Here is a tiny trained network, its code and every weight. The questions are about switching its units off for an input and a class, where a switched-off unit gives its printed mean instead of its output.

import numpy as np


def w(rows, s, z=0):
    codes = np.array(rows[::2]) - 128.0
    scale = np.full(codes.shape[1], s)
    scale[-1] = z or s
    return codes * scale


def f(y):
    return y / 2 * (1 + np.tanh(0.7978845608 * (y + 0.044715 * y**3)))


def log_softmax(a):
    a = a - a.max(-1, keepdims=True)
    return a - np.log(np.exp(a).sum(-1, keepdims=True))


def net(x, mask):
    res = np.array(x, float).reshape(1, 8) / 4 @ E
    y = f(res @ A[0][:, :-1].T + A[0][:, -1])
    res = res + np.where(mask, y, B[0][:, -1]) @ B[0][:, :-1]
    return log_softmax(res[-1] @ U[:, :-1].T + U[:, -1])


A, B = {}, {}
E = w([
[189,194,34,155,201],'x0',
[49,134,91,135,133],'x1',
[218,79,121,178,102],'x2',
[30,123,197,206,140],'x3',
[150,254,185,96,119],'x4',
[206,181,173,163,218],'x5',
[78,210,110,221,155],'x6',
[198,111,201,153,203],'x7',
],0.0077)
A[0] = w([
[111,111,127,150,72,183],'N0',
[122,149,103,126,195,156],'N1',
[118,94,117,179,179,143],'N2',
[78,77,101,135,87,195],'N3',
[125,119,163,218,177,229],'N4',
[83,80,104,104,88,189],'N5',
[113,43,80,135,105,184],'N6',
[88,148,139,208,164,199],'N7',
[155,129,98,122,157,143],'N8',
[114,151,62,120,82,234],'N9',
[246,100,149,134,162,201],'N10',
[97,122,199,96,134,175],'N11',
[157,108,177,166,179,253],'N12',
[65,91,177,53,103,218],'N13',
[115,185,117,191,149,236],'N14',
[135,121,179,80,118,187],'N15',
[97,134,163,183,185,214],'N16',
[100,146,137,54,81,224],'N17',
[122,207,80,64,99,219],'N18',
[103,84,211,46,125,183],'N19',
[176,128,136,126,173,179],'N20',
[213,89,160,121,152,223],'N21',
[110,89,111,142,68,151],'N22',
],0.012,0.0029)
B[0] = w([
[84,92,120,147,127,181],'N0',
[143,163,140,120,134,178],'N1',
[122,148,153,161,114,175],'N2',
[76,56,93,170,120,227],'N3',
[137,211,161,180,97,215],'N4',
[98,81,129,144,140,226],'N5',
[117,108,82,151,118,234],'N6',
[76,200,170,196,122,206],'N7',
[145,171,116,103,101,164],'N8',
[70,143,91,99,195,215],'N9',
[168,137,92,113,49,254],'N10',
[155,110,163,138,139,182],'N11',
[143,174,138,146,89,209],'N12',
[134,55,163,112,135,240],'N13',
[131,172,143,147,159,210],'N14',
[172,100,144,85,141,175],'N15',
[113,185,187,191,94,201],'N16',
[133,77,133,84,182,215],'N17',
[159,148,115,67,215,237],'N18',
[138,81,192,96,102,220],'N19',
[133,150,109,120,94,189],'N20',
[185,138,74,89,2,227],'N21',
[93,79,90,143,136,198],'N22',
],0.0095)
U = w([
[91,228,173,211,114,43],'0',
[3,97,29,154,142,97],'1',
[129,83,208,71,131,2],'2',
[133,207,41,63,226,179],'3',
[199,164,38,93,2,215],'4',
],0.0093,0.00044)

Each question gives the input, the list of numbers given to net, and the class t.
The units are the neurons (one row each of A and B). Each row of codes is followed by its name. A weight is (code - 128) times the scale printed after its matrix; where a second scale follows, it is the last column's (A, B and U).
mask holds one flag per neuron, in row order. A switched-off neuron (its flag False) gives its mean, the last column of its row in B, instead of its output. The means were averaged over made-up inputs and are rounded, as every weight is.
A unit's drop is (log p(t) with every unit on - log p(t) with that unit switched off) / (log p(t) with every unit on - log p(t) with every unit switched off).
The circuit of an input: a set's keep is (log p(t) with only the set's units on - log p(t) with every unit switched off) / (log p(t) with every unit on - log p(t) with every unit switched off). Starting from the 12 units with the biggest drops (on a tie, the unit counted first), units are removed one at a time, each time the one whose removal leaves the highest keep (on an exact tie, the one counted first), for as long as the keep stays at least 0.8.
units of the circuit, in order: the units of the circuit, biggest drop first
top k neurons: the k neurons with the biggest drops, biggest first
drop when u is switched off: that unit's drop, to one decimal
input [1,-6,-6,-5,8,4,-6,-4], class 3: units of the circuit, in order	N18
input [3,-4,-7,-5,5,6,-7,-5], class 3: top 2 neurons	N18; N17
input [-8,-3,6,5,-5,-8,0,7], class 1: top 3 neurons	N3; N6; N22
input [2,-5,-8,-1,-4,-1,-8,-4], class 2: units of the circuit, in order	N19; N13
input [1,-7,0,2,-6,2,2,2], class 4: top 2 neurons	N21; N10
input [-6,3,-6,7,-2,2,-2,6], class 0: top 4 neurons	N16; N4; N7; N12
input [1,-1,4,-4,1,5,7,3], class 4: top 2 neurons	N10; N21
input [-7,-7,3,6,5,1,0,7], class 4: top 3 neurons	N21; N10; N15
input [-6,-8,7,3,-1,-1,4,-3], class 1: drop when N10 is switched off	0.3
input [4,0,3,6,7,6,-5,8], class 4: drop when N21 is switched off	0.9
input [-1,6,7,3,-6,0,2,2], class 0: drop when N16 is switched off	0.1
